Below is a small trained network, with its code and all its weights. Each question gives an input and a class and asks what happens when units are switched off, that is, made to give their printed mean instead of their output.

import numpy as np


def w(rows, s, z=0):
    codes = np.array(rows[::2]) - 128.0
    scale = np.full(codes.shape[1], s)
    scale[-1] = z or s
    return codes * scale


def norm(h):
    return h / np.sqrt((h * h).mean(-1, keepdims=True) + 1e-5)


def f(y):
    return np.maximum(y, 0)


def log_softmax(a):
    a = a - a.max(-1, keepdims=True)
    return a - np.log(np.exp(a).sum(-1, keepdims=True))


def net(x, mask):
    res = np.array(x, float).reshape(1, 5) / 4 @ E
    u = 0
    for l in range(2):
        y = f(norm(res) @ A[l][:, :-1].T + A[l][:, -1])
        res = res + np.where(mask[u : u + 9], y, B[l][:, -1]) @ B[l][:, :-1]
        u += 9
    return log_softmax(norm(res)[-1] @ U[:, :-1].T + U[:, -1])


A, B = {}, {}
E = w([
[253,202,146,69,30],'x0',
[171,168,92,221,80],'x1',
[168,208,118,153,103],'x2',
[100,15,44,168,239],'x3',
[114,4,124,146,75],'x4',
],0.0054)
A[0] = w([
[89,58,252,156,61,236],'0.n0',
[77,91,136,207,151,11],'0.n1',
[114,107,210,71,126,248],'0.n2',
[156,79,73,191,61,164],'0.n3',
[103,245,78,185,210,146],'0.n4',
[63,117,57,212,5,179],'0.n5',
[206,61,100,83,118,138],'0.n6',
[64,119,24,178,186,154],'0.n7',
[55,218,131,253,224,168],'0.n8',
],0.0079,0.0016)
B[0] = w([
[174,80,152,109,41,230],'0.n0',
[137,125,115,147,137,201],'0.n1',
[82,82,109,60,104,208],'0.n2',
[203,133,156,141,145,208],'0.n3',
[70,151,70,170,129,232],'0.n4',
[207,128,155,138,167,221],'0.n5',
[144,170,71,119,188,186],'0.n6',
[203,203,146,80,114,254],'0.n7',
[120,120,96,131,1,252],'0.n8',
],0.0083,0.0052)
A[1] = w([
[48,167,59,181,78,140],'1.n0',
[89,120,130,193,60,139],'1.n1',
[137,127,168,165,65,151],'1.n2',
[126,254,69,2,168,251],'1.n3',
[74,96,146,143,102,169],'1.n4',
[112,165,97,125,97,151],'1.n5',
[139,41,70,120,158,171],'1.n6',
[182,134,106,159,60,146],'1.n7',
[155,117,139,171,136,155],'1.n8',
],0.0094,0.0029)
B[1] = w([
[44,240,2,211,66,187],'1.n0',
[147,191,48,129,182,162],'1.n1',
[123,93,45,97,194,176],'1.n2',
[61,99,156,145,206,255],'1.n3',
[115,30,83,177,48,149],'1.n4',
[4,131,154,185,51,173],'1.n5',
[150,237,151,107,104,185],'1.n6',
[142,79,202,199,175,220],'1.n7',
[225,35,239,235,151,155],'1.n8',
],0.0057,0.0086)
U = w([
[37,240,56,214,50,211],'0',
[100,39,148,18,1,103],'1',
[95,131,108,40,214,42],'2',
[214,135,172,199,121,67],'3',
[187,130,166,156,100,191],'4',
[78,219,216,145,128,5],'5',
],0.0093,0.0027)

Each question gives the input, the list of numbers given to net, and the class t.
The units are the neurons (one row each of A and B). Each row of codes is followed by its name. A weight is (code - 128) times the scale printed after its matrix; where a second scale follows, it is the last column's (A, B and U).
mask holds one flag per neuron, layer by layer. A switched-off neuron (its flag False) gives its mean, the last column of its row in B, instead of its output. The means were averaged over made-up inputs and are rounded, as every weight is.
A unit's drop is (log p(t) with every unit on - log p(t) with that unit switched off) / (log p(t) with every unit on - log p(t) with every unit switched off).
The circuit of an input: a set's keep is (log p(t) with only the set's units on - log p(t) with every unit switched off) / (log p(t) with every unit on - log p(t) with every unit switched off). Starting from the 12 units with the biggest drops (on a tie, the unit counted first), units are removed one at a time, each time the one whose removal leaves the highest keep (on an exact tie, the one counted first), for as long as the keep stays at least 0.8.
units of the circuit, in order: the units of the circuit, biggest drop first
k most important neurons: the k neurons with the biggest drops, biggest first
k most important neurons of layer l: the k neurons of layer l with the biggest drops, biggest first
drop when u is switched off: that unit's drop, to one decimal
input [-7,-3,-6,2,-2], class 1: 4 most important neurons -> [0.n4 0.n7 0.n6 1.n4]
input [-6,6,0,-7,4], class 3: units of the circuit, in order -> [0.n5]
input [-1,-7,1,2,-6], class 0: units of the circuit, in order -> [0.n4 0.n8]
input [-8,-3,-6,8,-3], class 0: units of the circuit, in order -> [0.n8 1.n6 1.n3 1.n7]
input [-6,4,2,3,2], class 3: 2 most important neurons of layer 0 -> [0.n5 0.n7]
input [-6,-7,2,5,-3], class 0: units of the circuit, in order -> [0.n8 0.n5 1.n0]
input [-5,-8,4,-7,-3], class 1: units of the circuit, in order -> [0.n2 1.n6]
input [0,0,1,-3,2], class 1: 2 most important neurons of layer 0 -> [0.n2 0.n0]
input [-7,2,0,-8,4], class 1: 2 most important neurons -> [0.n0 0.n2]
input [8,-2,3,2,1], class 2: 2 most important neurons of layer 1 -> [1.n3 1.n8]
input [-4,-3,-8,-1,-7], class 0: 2 most important neurons -> [0.n8 1.n0]
input [5,-2,0,-2,-3], class 5: 3 most important neurons of layer 0 -> [0.n0 0.n8 0.n5]
input [-5,-2,0,-2,4], class 1: 2 most important neurons of layer 0 -> [0.n2 0.n3]
input [7,-1,-5,-7,-1], class 1: drop when 0.n7 is switched off -> 0.2
input [-3,2,3,-7,3], class 3: most important neuron of layer 0 -> [0.n5]
input [-7,6,0,4,3], class 3: drop when 0.n5 is switched off -> 0.4
input [0,6,7,-4,2], class 3: drop when 0.n5 is switched off -> 0.5
